Known rows, with every step that occurs:
W/H/Z/Q/E/T/P: [ -62  395   -2  158  -20  124  255  571 -310  -69   80 -222  118  235
 -196   34  195  -86 -152  116  239  181  -55  398  119   45 -332   38
  390  -49  132   19   -3 -147  217  -66  234   -2 -107  232  -97   88
   37 -129 -103   16 -431  -15 -173 -113  -34   -2  150  152 -225]
E/L/Q/V/H/Z/T: [ -62  212  371   21   17   31 -442 -175  -79   26   79  -27   63    1
  330 -100  333  -10  -41  334   82  113  103 -147  -44  148  -89   86
 -167  228 -201   19 -191    5  131  157 -302 -168   21  -41  143 -172
 -143  139  109  412 -102 -384 -288  227 -150 -208 -247  422 -102]
V/J/E/T/H/Z/W: [ 234   48  283  163 -201  325 -133  -65  105 -263  179  -21   64  221
  -24 -110  152   75 -177  -78  127  426  -38   40 -484  172 -646  206
  -56    0  462  -75  252 -154    8 -100  187 -504   69  160  490 -136
    9 -405   89   71 -138 -259 -131  -53    2 -299   17  342 -160]
W/P/T/Z/Q/V/J/N/H: [-367   64  232   99   29  144 -144  649  128  -55   72    2   -4  268
   26   56  558  214 -248  153   12 -257 -151 -122  222   31 -238  155
  185  246  218 -120   -5  -55  292 -205 -173  147   18  110   93 -120
 -131 -653  111  241  248 -173 -214  -32  114 -220 -198  314  124]
Q/E/T/L: [-173  284  257  222 -264  401 -209   87 -251 -202  -26  -82   73  409
  283 -486  235 -201 -197 -110  333   28  -31   29   34  131  -20   34
  -33  -50 -380  259 -203 -283  266 -188   75 -331    4  332   33 -185
  381   93   99  138 -485   -1 -221 -147 -162 -431   17  -19  238]
N/Q/V/E: [  58  318 -108  184   87  252 -611 -126 -126 -253  144  -88  -30   87
  378   55  577 -355  -71  271   75   94  276 -158  298  -34  -50  123
   44  520   69  -12 -427 -194  -23 -376 -228 -541 -163   58  -14   25
  138   53  207   55 -279  -14 -231  319  147 -170 -439  245  203]
L/Q/E/T/Z: [-309  415  290  124 -181  382 -389   61 -284 -184 -183 -189   46  252
  133 -362  416 -196  -62   51  362  -49  -18 -171  216  -45  132  -82
 -121 -187 -401  -17  -82 -142  274  145 -107 -161  113  282  -54 -179
  288 -169   42  253 -271 -103 -172  -67   28 -268 -109    2  217]
W/H/Z/T/L/Q: [  39  449  150   56   38  -85 -115  303  -93   97  128  -78   75  -76
  -65 -136   94   72   37  184 -174  104  -51  261  262  -17 -528   68
  222   83  160   40  -60   78  216   32  234  110   38  219  115   54
  -33 -321 -183  -75 -221 -184 -449  103  -71  138  101  289 -134]
W/P/T/Z: [  69  199  214   35  -68   18 -209  471  171  -53   23  -14  -13  155
  -48 -257  368   94   77  283   32  -96 -163  -89  367   45  -69  369
  209   -7  136  138  -95    9  325 -186  104    3  218   67  187 -102
   82 -398    1   20  -42  -41 -337 -139  -42 -185 -122  215  255]
E/Q/V/H/Z/W: [ 102    3 -187  305  132  -67 -548   61   45 -335 -179  -65 -293  129
  186   97  160 -176 -296  305   53  257   70 -107  253  248  -92  103
  -46  403  346    3 -125  -82  247  -80 -438 -393  -23  174  116 -304
  -29  263  220   48 -363   70  -28  355  -91 -318  -22  378   86]
V/Q/E/T: [ 282  215  221   73  -69  531 -369   44 -290 -157  -18 -222  149  281
  241 -386  248 -415  -63   19  326  246  -27   93  151  163  103  229
  -93   56 -273  -24 -174  -50    8 -262  132 -284   70   44  -15  -98
  512   21  201   73 -464   36 -171   11   99 -387 -206  168  212]
Z/T/L/Q/E: [-130  546  359   39  -51   29 -312 -130 -179  -74  -40  -94   92   28
  306 -440  251   86  -42  -94  -59 -161   53  144  309  173 -307   63
  -24    0 -321   11 -383   65  323  172  174 -133 -119  439  101 -188
  149 -227  -53   99 -165 -102 -507   96   -2 -395 -149  208  314]
F/H/Z/Q/B/L: [  30  -54 -165   17 -121 -122  -86  -40 -107 -107  276 -180 -187  161
 -417  -91  247  240  -73  363 -279  -17 -224  247   33   33 -345  398
  357  -60   43  -85  -87   15 -179 -130  195 -310  112  150  280   80
  -39 -160 -413  282   70  105 -281   66  -24 -357 -201  238   -9]
Q/E/T/P/F: [ -69  409  254  172 -359  380   45  192 -382 -357   71  -44   41  483
  272 -453  226 -249 -217   13  620   72  -97  -39  145   96  110  132
  -54  -99 -404  186 -159 -392  225   -8  217 -261   86  210  -10 -166
  374  169  -67   39 -375  -41  -72 -349  -92 -344 -122 -202  192]
F/H/Z/Q/E/V/J/W/P/T: [-113 -223 -118   -8 -446   36  134  101 -314 -123   75   57  291  108
 -490  -41  284  281  -16   81 -102 -137 -426  166 -159  248 -491  271
  308   65   16  -47   -9  183   90  -96 -102    7   44 -128  188 -106
  265 -297  -60  102   80 -157  135   89 -101 -661 -311   87 -244]
H/Z/T/L/Q: [ 129  397  314    7 -124  -35 -299  -20  162  -13  164 -165  -11  -63
   57 -373  110  316  -34   75 -261   48   89  292  226  -11 -446  176
   77 -154  -50  -30 -101  135  248  207  265 -255   49  336  165  -15
  -72 -280 -124   29 -166   15 -627  248  -89 -155   34  359  -74]
H/Z/Q/E/T: [ -80  195  131  214 -184  134  -18  199  -66  -58    9 -318   86  260
 -112   12  345  171 -191  109  127  -22   58  251  -34  -20 -230  196
  136 -179 -109   29  -91 -249  244    2  213 -409  -37  271  -83  -38
   24  -69   10  201 -424  330 -272   93  -23 -261   60  256 -117]
N/H/Z/T/L/Q/E/V: [-357  295  166  -73 -295  272 -267   59  -32 -182  204 -189   67  182
  120 -447  197  167 -251  -66  -55 -216   78  249  327  122 -372 -224
   72   78 -362  112 -223  -37  307  224 -239 -150    0  195   11 -192
  -41 -340  -13  366  -99  -13 -511   21 -303 -171 -117   82 -148]
L/Q/V/H/Z/T/P/F/W: [  87  376   87  -27   -7  -89 -418  213   17 -186   -1 -101 -275  -39
  104 -126  185   58   21  397   32  132    5 -208  498  -44    2  174
  -96  316 -242 -263 -124  -74  139  169  -29   90  197   94  156 -154
  -15   82 -163  -25    8 -364  -66  221  133  -85 -307  355   83]
F/P/W/H/Z/T/E/L/Q/V: [-163  456  -88  -15 -116  -65  -99 -102 -143   26  289 -137  306   68
 -173  -64  454  248   -9  240 -111  203   56 -153  156   76 -245   85
  318  500  -63  131 -271 -133    4  105  193  218 -180   52   88 -125
  -13   17 -135  175 -110 -407 -155   22  125   -9  -60   78  311]
V/H/Z/T/E/J/N: [  14  108  151  -74 -322   -2  -91  195  121  310  202 -244  224  -73
   -3 -207  141  100 -136   48 -194  -24   27   -5   13  -57 -573  251
 -136  -31   77  -42 -119 -105  113  243  -67 -298 -138  151  300 -193
   10 -340  -99   21   24  190  -96 -149  141 -204 -187  555  -60]
Q/V/J/N/W/H/Z/T: [-238  195   47  341  202  314 -174  158  -96  -30  120  236 -117  108
   37  218  448   91 -298  120 -324   23  -56 -240 -328 -222 -660   63
 -134  455  291   85   -7 -122    6 -209  -11 -178  145  172  260 -115
 -262 -292   58   46   15 -240 -248  212  280   43 -150  350  -69]
Q/V/J/N/H/Z/T/E/W: [-363  142  145  232 -132  203  -86  -16   89 -172  163  139  -51  264
   75 -201  486  236 -335  -54 -258 -122  152 -115 -173  -69 -611   47
  -88  345  181 -121  -56 -140  114   68 -144 -313  -81  181  384 -274
 -154 -281   92  297   67 -185 -204   96  213  -64 -206  215   -9]
Q/E/W/P/T/H: [-324  163  213  197 -306   30 -197    6  -13 -196  -62  -10    3  456
  -61 -317  506   38   10    1  217 -221   76   76  -39  204  -20  306
  128   39 -250  229 -184 -327  367 -152   73   56   92  117   98 -375
  405  -28  142  241 -223 -135   -2 -228    4 -214 -237 -214  192]
B/L/Q/V/H/Z: [  95  138  304  -13  224   16 -418  122  116  -90  125 -436 -214  159
  243   46  368  -98  100  288  105  216   18 -170  235  -11  146  269
  -72    4   11 -139  -15  -62  -11 -110 -145 -287   39    4  362   44
  112   45 -107  218  157 -440 -386   68  -40  100 -199  329  -77]
T/E/L/Q/B: [ -96  407  300 -170 -405  151 -174  -57  -90 -174   95 -276  -12  178
  100 -378  393 -238   75  145  357  117  296   59  307   16  -56   64
  -93   13 -176   37 -219 -172   67  433   80 -422 -119   16  311  -16
  100   -8  -60  311 -262 -133 -504 -250 -122 -321 -471   63  314]
F/P/T/L/Q/E/J/W/H/Z: [-184  320   48   77 -531  222 -411  136  -84 -140   57 -253  337  341
   12 -180  253  -56  -39  118  252  204  -44 -175  232  -19 -137  187
  397   93 -275  108 -173 -211  128 -146  159  336  -53   42   87  -78
  299 -183  102   26 -177 -351 -107  123 -142 -379   -3 -121  151]
F/H/Z/Q/V: [ 133  -22 -291  175  -67 -145 -274   50 -107 -141  116  -13 -171    1
 -405 -154  183  293  -62  366 -386 -191 -133   69  104  -53 -347  312
  265  195   21  -58 -111   88  -22 -226  116 -293  107  168  209    2
  -87    9 -298  215 -116  125 -121  285  -67 -354  -79  335   41]
E/W/P/T/H/Z/Q: [ -95   11  297   66 -203 -323 -125  126  444 -156  115 -157 -102  310
 -264 -217  402  363   72  223  -52 -156  121  199   -9  221 -305  486
  261  -30  204   69 -121  -83  285 -155  106   -7  -48   53  166 -263
  129 -204   42  307  -30 -174  -93   29 -118 -197   -6   74    1]
N/H/Z/T/L: [ -58  301   96    0 -140  198 -302  108  253 -121  353 -167  -46  126
   75 -400  109  213 -168   79 -267 -196   41  320  360  -63 -537   99
  207  121  -59   78 -225  -89  240  -26   68 -274   80  331  211 -111
 -229 -337 -146  423  -65  141 -583   30 -170  -65  -22  258  -58]
L/Q/E/T/P/F/H/Z: [-142  290  308  -52 -483  284 -166  164 -356 -366   99 -107  -24  236
   33 -398  184  -66 -132  144  481  -33 -181  -39  268  -13  212   58
  -69 -127 -518  -38   64 -133  169  236   60   72  190  117 -120  -40
  362   -7 -192   96 -130 -284   32 -101 -107 -321 -243 -152  -55]
N/J/V/E/W/H/Z/T/P/F: [ -76  440  346  107 -327  189  434  -55   98 -194   76    4  -23  282
   66 -272  281  -36  -35   -3  -41  218  162  148  -24  119 -739  -18
   13  476  103  227 -270 -282 -262   39  133   78 -141 -130  242 -169
  -80 -400 -366  108  179 -276 -295 -563  -32   22  170 -263 -294]
L/Q/E/J: [-140  373  378   11 -397  239 -572  -18 -257 -204 -101 -341   86  174
  134 -272  501 -239  167  199  304 -309  161 -367  150 -117   85   57
 -310   49 -460  106 -267 -292  199  134  -21 -201  144  114  118 -266
  283 -175   29  172 -269 -140 -175   33 -135 -173 -309 -151  370]
B/L/Q/E/W/H/Z/T: [-305  327  458    6   11    7   65 -154 -161  -81   95 -312  148  314
   91  -70  495   47  108   50  237   24  -22  148   -1  199  -70  181
  161 -142  -82  -28 -134  -93  126  162  103  -35  -49  120  252  -94
  256 -229  -46  357   86 -479 -304 -171   -8  111 -106  -35 -148]
F/P/W/H/Z/T/Q/E: [-135  356 -269  104   -9   32  -70   57 -206  105  172 -181  304  190
 -332   -3  359  194  -82   81  -93  230 -195   72  148   39 -358  251
  441  243 -108  147 -259 -247   84  -41  459  273  -72  193    1 -214
   56  -37 -290   34 -161  -78 -179  -44  230    0  -68 -122  351]
N/J/W/P/F/H/Z/T/Q/B: [-101  226 -173   -1 -465   92  141 -188  251 -480  -34 -108  -76  260
 -275 -129  458  303 -157  104 -271  -60 -333  354    4 -167 -724  230
  304  150   33 -101 -110  -70   84  188  370  333  310  135  209 -367
 -288 -315 -435  222  343 -289 -113 -204  178 -419 -388  -24  -28]
B/L/Q/E: [ -97  323  483    8   48  210 -291  -40 -172 -192   64 -459  -17  311
  241  -88  450 -250  235  106  398   27  -20  -72  226   31  241  264
  -45 -126 -189  -24 -157 -228   13    1  147 -325   50   70  349   -9
  348  -73  -88  321   16 -371 -378 -196  -85  -46 -278  -83  172]
N/W/H/Z/Q/E: [-188  307 -219  112   41  326  -78  325   -9  -35   46 -329  -79  203
 -206  377  412  -59  -20  134    7 -164   85  176   57 -226 -498   94
   73  257  -12  356 -208 -329  144 -195  240 -207  131  260   15   29
 -123 -199  -76  249 -241  146 -361  -97   44    5  -96  183  -45]
W/P/F/H/Z/Q/E/V/J/N: [-191 -167  196    3 -506 -190  111  415 -224  -69  345   57  197  202
 -122   22  265  319    7  129   82 -235 -314   11   51  245 -385   90
 -159  216  106   21   76 -192   87  155  260   23  210 -307  184 -197
  211 -419 -288  -57  276 -277  164 -176 -260 -338 -410  -90   26]
J/N/Q/E: [-516  397  356  310 -104  568 -364 -124 -244 -127  130 -273  236  303
  346   51  420 -425  -64   31  203 -204    4  -12  163 -336  -43  257
   87  205   -6   20 -200 -473 -141 -107  146 -359  105  148   29   63
  245 -211  138  152 -353  148  159   25  212 -297 -289  -23  192]
B/L/Q/E/T/Z/W/P/F/H: [-209   40  295  -82 -172  -19   49   17 -163 -377  209 -221  105  320
  121 -164  435  109    3   86  419   12 -288   19  176  340  242    6
  110  -75 -135 -111  105  -18  117  167   -9  -18   78  160  285  -76
  311 -385 -114  337  320 -606 -160 -341 -106 -321 -159    2   42]
E/T/H/Z/Q/V: [ -24  158   55  348    6   41 -301  217   41 -173   80   16 -250  158
 -205 -373  209  234 -428  167   32  226   42  116 -172  -15 -221   26
  177 -165  126  -22   59   -8  172 -228  -13 -331 -130  352  -61  -91
  -44   10   33  249 -235  -83 -213  136  -31 -280  243  418  -61]
N/Q/E/J/W/P/T: [-299  340  157   26 -521  449 -285 -115 -189 -295  -31 -329  520  275
  286   28  750 -294   50  134  445 -381    6  -72  148  -84   20  256
  224  202 -172  122 -431 -278  206 -156 -132  -94   56   72  -94 -110
  361 -281  408  108 -264  -73  158  112  134 -485 -480  -43  195]
J/V/H/Z/Q: [  25  118  314  193   56   88  -17  261   53  338  -51 -330  124   39
   75  127   69 -272  232  177 -194  150    9   40  393  -36 -450  224
    9  211  221  197 -168 -199 -183 -284  -71 -333  -49 -211  282  142
   81 -124 -319    0 -154  314 -176  -56   24 -177  134  309 -140]
B/L/Q/V/E: [ 119  217  397   27  212   44 -423  -77  -95 -200  213 -250 -198  193
  260  -92  478 -178  128  233  179  288  136 -266  212  123  171  174
  -53  157    9  -95 -144  -65  -30 -210  -87 -420 -160  -26  413   19
  246  -15  -71  239  166 -554 -510  -26 -133   56 -268  125  109]
N/Q/E/W: [-335  374   42  164 -211  339 -379 -316  -80 -308  -44 -353  206  388
  348  -46  614 -362  110   85  310 -292  192   90  173  -14  -55  283
   54  171 -173   99 -510 -423   43  -92  -14 -430   51  164  -20 -169
  333   22  231  314 -435  120   62  113  162 -301 -372 -157  263]
J/W/H/Z/Q/V/E/L: [  72  284 -101  299  -76   16   25 -231 -259   11  182  -43  381  162
  -99  204  395 -105  151  164  -69  418  100  202  -21   68 -630  106
  515  409  332 -108  -58  -39  186 -358   25 -196 -182  -41  379   35
   62   38   24  181 -193 -329 -139  110  -93 -109  -17  246 -299]
E/L/Q/V/H/Z/W/P: [  38    6  331  -48   -9  -60 -418  -48  141 -237  191 -178   37   33
  265  142  360  -66   98  376   51  170  129  -25   12  229   46   23
  -80  406    5   54   27  -37  178   95 -340  -95  103 -121  235 -139
 -141   79  201  360 -194 -523 -205  233 -248 -221 -256  398 -175]

Rows:
[-175  367  297   94 -461  307   89   39 -358   95  -39 -159  362  196
  137 -361  331 -119  -84 -101  135  -76  134   20   16  119 -305  -71
  -23   10 -327  269 -276 -200  130  133  -76 -168  -42   93  136 -195
  172 -274  -39  -41 -209  131 -177 -260   10 -269  -60  -14    3]
Q/E/J/V/H/Z/T/P
[ 171  111    1  201 -186 -201  -67  247  172 -118  140 -209   58  170
  -39  319  470  370   41  241  -96   23   50  111  114  -53 -528  268
   60  172  290 -226   51 -146  275  -70  299 -259  115   15  255  -53
 -124 -155 -127   -2   43  -93 -242  295   28 -117 -175  312 -107]
H/Z/Q/V/J/W/P/F
[ -92  140 -127  150  -91  258 -268  141  186 -227  201 -299    7  253
  -54  144  413   98  -78  150 -181 -154   53  159  188 -184 -613  138
  206  297  159 -200 -103 -202  190 -231  -93 -344   42  164  293 -103
 -250 -243  -49  510   14   30 -299  222   19  -99 -170  248 -150]
N/H/Z/Q/V/J/W
[ -21  310  -47  -37   75  -54  151   56 -127  214  192 -128   38   88
 -383    6  473  228 -140  294 -237  174 -197   90   12  -51 -506  403
  323  293  -22  161 -122 -111  109 -147  151  166   77  306   31  -38
  -61 -134 -376 -177 -159   55 -487  -10  285  242  -38   91   97]
P/W/H/Z/T/Q/B
[  91  180   44   31   66 -111   52    6 -201  273  371 -108  181   74
 -184  201  568  189   19  352  -78  211  134 -120 -169  175 -360  274
  180  734    9  155 -150 -209   34 -416 -114  -87 -200   68  116   35
   47   28 -103   47 -153 -196 -350    4  -19  255   81  181  -62]
P/W/H/Z/Q/V/E/L
[  23   79  130   15 -174 -154 -204  457   35   -2   51   26   52  150
  -42 -173  643  281 -165  258   62  -94  130 -258  164  277 -134   97
  154  212   62   30 -198   59  410 -219 -200  -27 -200   80   65 -200
   21 -520  159   23  121 -140 -399  -29  -99 -250 -153  343  247]
W/P/T/Z/Q/V/E/J
[  80   76   69   75  -43 -216  -42  -33  164  -46  161  126  -18   66
 -204 -286  379  500 -265   -7 -297  248  137  374    7  256 -508   90
  270  -38  154  -51  -69  200  457  171  140 -124 -184  150  100 -286
 -150 -178  -65   75   -2 -117 -521  173   -9  -35 -192  282 -175]
H/Z/T/Q/V/E/W/P
[  15  -41   16 -181 -258 -117   48  567  214  -43  -19 -181    0   -8
 -527 -109  139  181  262  326   36   97 -164   94  356  221 -156  345
  296  320  147   -8 -231  -97   88   36  102  -15   58 -199  343 -197
  165 -229  102   43 -189 -141  125 -107 -112 -413 -267  353  151]
F/W/P/T/E/V/H/Z/Q
[ -57  439 -145  229    7  -99   77  315 -254   -9  -70  131   31  -13
 -169 -120  217  105 -259  162  -30  129   25  200  263   69 -465  -43
  300  208  377   63 -132   71  334  159  100  -26 -124  211   34  -70
  -87 -125  -14  -86 -317  -16 -274   27   29   91   48  327  -40]
W/H/Z/T/E/Q/V
[  78  173   44   20   31  -74   79  192 -114  193  352 -132   92  106
 -156    1  453  251 -163  199 -127  261   70  -68  -68  198 -392  164
  220  615    2  128  -81 -100  127 -522 -153  -25 -309  273  -11   63
  174  -49 -117 -125 -170 -201 -352   47  -10  148  280  257  -48]
P/W/H/Z/Q/V/E/T/L
[ -66  277  -25  168  -89  185 -515  229  -50 -214   10  -54  101  281
  137   -4  233 -201   11  184  108  353 -171 -337  292    5 -239  277
  279  336   26  -35 -184 -113    2 -388   69  289  -87  -29  240  -67
  234  -48   55   11  -43 -571 -122  272   32 -383 -130    5  280]
F/P/T/L/Q/V/J/W/H
[-144   15  200  163 -121 -351 -175  117  409 -216   42  -59 -196  332
 -207 -189  503  423  -61  251 -109 -155  190   89  -26  216 -229  391
  269  110  157   66 -118  -56  337 -230  -21   31  -59   79  111 -280
   58  -78  108  268  -55 -234 -105  156  -79 -162    9  155   11]
E/W/P/T/H/Z/Q/V
[   6  191  103  -82  -92   16 -346  218   50  240   23 -294   77  -38
  211  -71  122   14  -72   -8 -100   61  -19  194  241  105 -335  184
 -140  -57 -275  -88 -115  -62  292  139 -131  -51  -18  241   55 -149
  136 -110  -90    7  -71   81 -271   54  137 -203 -258  497 -142]
V/H/Z/T/L/Q/E
[  20  224  136   85   28   99  212  121 -139  138  169 -159  208  201
 -178  209  537  270 -136  236  -30  120  -88 -257 -290   71 -523  328
  142  567  199  109  -13 -216   53 -442   11  -37  -32  175  107   -5
   39 -132 -117 -100 -167 -211  -56   38  139  170  227  300  -31]
P/W/H/Z/Q/V/J/E/T
[  25   39   29   -2 -472   89  -66  224  193 -103   95 -275  279  176
  -84 -104  151  -88  -75  181   75  260   25 -254  257   67 -179  287
  247  232   21  281 -229 -259 -137  -19  -29  -74 -267 -117  297  -47
  145 -230   50   -9 -208   95 -140 -118   26 -513   14  155  146]
F/P/T/E/J/V/H/Z/W
[-243  -29  153   91  -55  255    9  282 -177   22  188 -114   86  178
 -138  117  201  -92  -39   20  -44  147  -82 -126 -347  106 -848  -58
 -301  183  398  181  -74 -100 -225    2 -143 -518  -60 -222  339 -132
   11 -456  -12   47  -24 -196 -205   -5 -285 -234  -63   39 -135]
E/V/J/N/W/H/Z/Q
[-143  217  488  -76 -464   60 -234  -27   -7  215   54 -239  152   51
  204 -379  285  -64  -37  184 -199   19  179 -219  113   69 -519 -105
 -196  119 -143  259 -281  -47  -67   60 -316 -131  -34  -14  231 -129
   15 -493 -180  -82   25  -10 -398   49 -121 -281   23  213   78]
E/J/V/H/Z/T/L/Q/B
[-130  -71 -135    6 -293 -134   32 -111 -119 -130  110  168   90   70
 -504 -455  214  474 -121    6 -319 -216 -306  447  -10  218 -443  221
  394  -96  -77   12  -78  237  274  181  233  117  117  174  141 -303
   47 -198 -277  268   53  -93  -27   12  -17 -387 -286   48  -44]
F/H/Z/T/Q/E/W/P
[ -72  458 -127   65   42 -117 -341  -17  -27    5  279 -177  130   76
 -100  -69  337  264   -3  246 -344  200  -10 -162  278   32 -323  131
  322  507  -63  115 -253 -103   16 -178  234  288  -62  199   58 -114
   20  -30 -231  -22 -102 -361 -226  243  111   29  103   90  368]
F/P/W/H/Z/T/L/Q/V
[ 100   46   37  151  -73 -301 -145   92  234  -95  212 -182  -88  185
 -160   78  500  384  -46  213 -272   78  368  204   44  190 -399  150
  176  206  217  -59  -99  -84  300 -134   75 -364 -185   52  120 -139
  -79  -90   -7  160 -146   16 -339  255 -113  -34  -63  326 -121]
H/Z/Q/V/E/W/P
[-209   26  438  -59 -209  535  -68  436  157  -73  236  -67   -3  175
  -17  119  383 -117  -11  -57   96 -101 -158 -188 -141 -217 -491  362
 -298  208  317  103   25 -246  -60  -47  149 -246   64  -17  416  -56
  112 -600   73  123  204 -237 -148 -254  197 -290 -474   93  119]
V/J/N/W/P/T/E
